Below are the code and all the weights of a small trained network. Each question names an input and a class and asks about switching units off, where a switched-off unit gives its printed mean instead of its output.

import numpy as np


def w(rows, s, z=0):
    codes = np.array(rows[::2]) - 128.0
    scale = np.full(codes.shape[1], s)
    scale[-1] = z or s
    return codes * scale


def norm(h):
    return h / np.sqrt((h * h).mean(-1, keepdims=True) + 1e-5)


def f(y):
    return np.maximum(y, 0)


def log_softmax(a):
    a = a - a.max(-1, keepdims=True)
    return a - np.log(np.exp(a).sum(-1, keepdims=True))


def net(x, mask):
    res = np.array(x, float).reshape(1, 7) / 4 @ E
    u = 0
    for l in range(2):
        y = f(norm(res) @ A[l][:, :-1].T + A[l][:, -1])
        res = res + np.where(mask[u : u + 7], y, B[l][:, -1]) @ B[l][:, :-1]
        u += 7
    return log_softmax(norm(res)[-1] @ U[:, :-1].T + U[:, -1])


A, B = {}, {}
E = w([
[111,184,49,23],'x0',
[131,126,124,131],'x1',
[123,131,137,125],'x2',
[118,219,109,195],'x3',
[131,127,124,130],'x4',
[130,125,128,128],'x5',
[9,100,82,171],'x6',
],0.013)
A[0] = w([
[201,154,146,78,24],'0.n1',
[104,74,129,184,56],'0.n2',
[79,123,73,105,253],'0.n3',
[83,142,115,194,93],'0.n4',
[136,251,118,170,25],'0.n5',
[133,25,137,48,34],'0.n6',
[155,97,187,184,84],'0.n7',
],0.024,0.0038)
B[0] = w([
[217,156,142,82,246],'0.n1',
[151,195,138,172,203],'0.n2',
[76,171,173,68,247],'0.n3',
[93,89,149,168,219],'0.n4',
[122,4,63,127,253],'0.n5',
[85,18,74,169,254],'0.n6',
[175,212,112,184,239],'0.n7',
],0.03,0.0097)
A[1] = w([
[141,180,151,117,114],'1.n1',
[125,137,153,110,2],'1.n2',
[101,148,82,5,121],'1.n3',
[163,116,96,134,96],'1.n4',
[185,152,128,79,185],'1.n5',
[23,185,185,134,133],'1.n6',
[65,144,89,180,110],'1.n7',
],0.03,0.0025)
B[1] = w([
[60,114,140,106,159],'1.n1',
[112,138,103,144,135],'1.n2',
[118,179,161,253,254],'1.n3',
[51,131,163,72,209],'1.n4',
[126,137,109,61,212],'1.n5',
[213,134,99,39,241],'1.n6',
[114,114,141,61,230],'1.n7',
],0.038,0.012)
U = w([
[164,145,108,3,104],'0',
[82,23,93,163,246],'1',
[130,229,141,204,252],'2',
],0.016,0.00038)

Each question gives the input, the list of numbers given to net, and the class t.
The units are the neurons (one row each of A and B). Each row of codes is followed by its name. A weight is (code - 128) times the scale printed after its matrix; where a second scale follows, it is the last column's (A, B and U).
mask holds one flag per neuron, layer by layer. A switched-off neuron (its flag False) gives its mean, the last column of its row in B, instead of its output. The means were averaged over made-up inputs and are rounded, as every weight is.
A unit's drop is (log p(t) with every unit on - log p(t) with that unit switched off) / (log p(t) with every unit on - log p(t) with every unit switched off).
most important unit: the unit with the biggest drop
top k neurons: the k neurons with the biggest drops, biggest first
top k neurons in layer l: the k neurons of layer l with the biggest drops, biggest first
drop of u: that unit's drop, to one decimal
input [8,-1,-7,2,1,-8,-7], class 2: most important unit : 1.n3
input [0,-7,-1,8,4,5,-6], class 1: top 2 neurons : [0.n5; 1.n6]
input [-4,-1,4,7,2,6,5], class 1: top 3 neurons in layer 0 : [0.n5; 0.n3; 0.n4]
input [-5,8,-7,-3,-1,4,6], class 0: top 2 neurons : [1.n3; 1.n6]
input [-6,-1,0,6,-6,5,7], class 0: top 4 neurons : [1.n3; 0.n6; 1.n7; 1.n6]
input [6,-5,-5,1,3,0,-5], class 2: top 4 neurons : [1.n3; 1.n6; 0.n7; 1.n7]
input [-4,-5,-3,6,-2,5,-4], class 1: top 2 neurons : [0.n5; 1.n6]
input [-3,-1,8,-6,-4,4,2], class 1: top 2 neurons : [0.n6; 1.n6]
input [-5,8,-7,-6,-8,2,1], class 1: top 3 neurons : [0.n6; 1.n3; 1.n6]
input [8,5,6,-6,1,5,2], class 2: top 2 neurons : [1.n3; 0.n3]
input [7,-4,-6,-6,-5,1,-3], class 2: top 2 neurons : [1.n3; 0.n5]
input [-3,-7,8,-8,0,4,0], class 1: drop of 0.n6 : 0.4
input [-1,-7,-5,-8,-1,-8,4], class 1: drop of 0.n6 : 3.6
input [-7,2,7,-4,7,4,-1], class 2: most important unit : 0.n7
input [7,8,7,-4,-8,2,0], class 2: drop of 1.n3 : 0.8
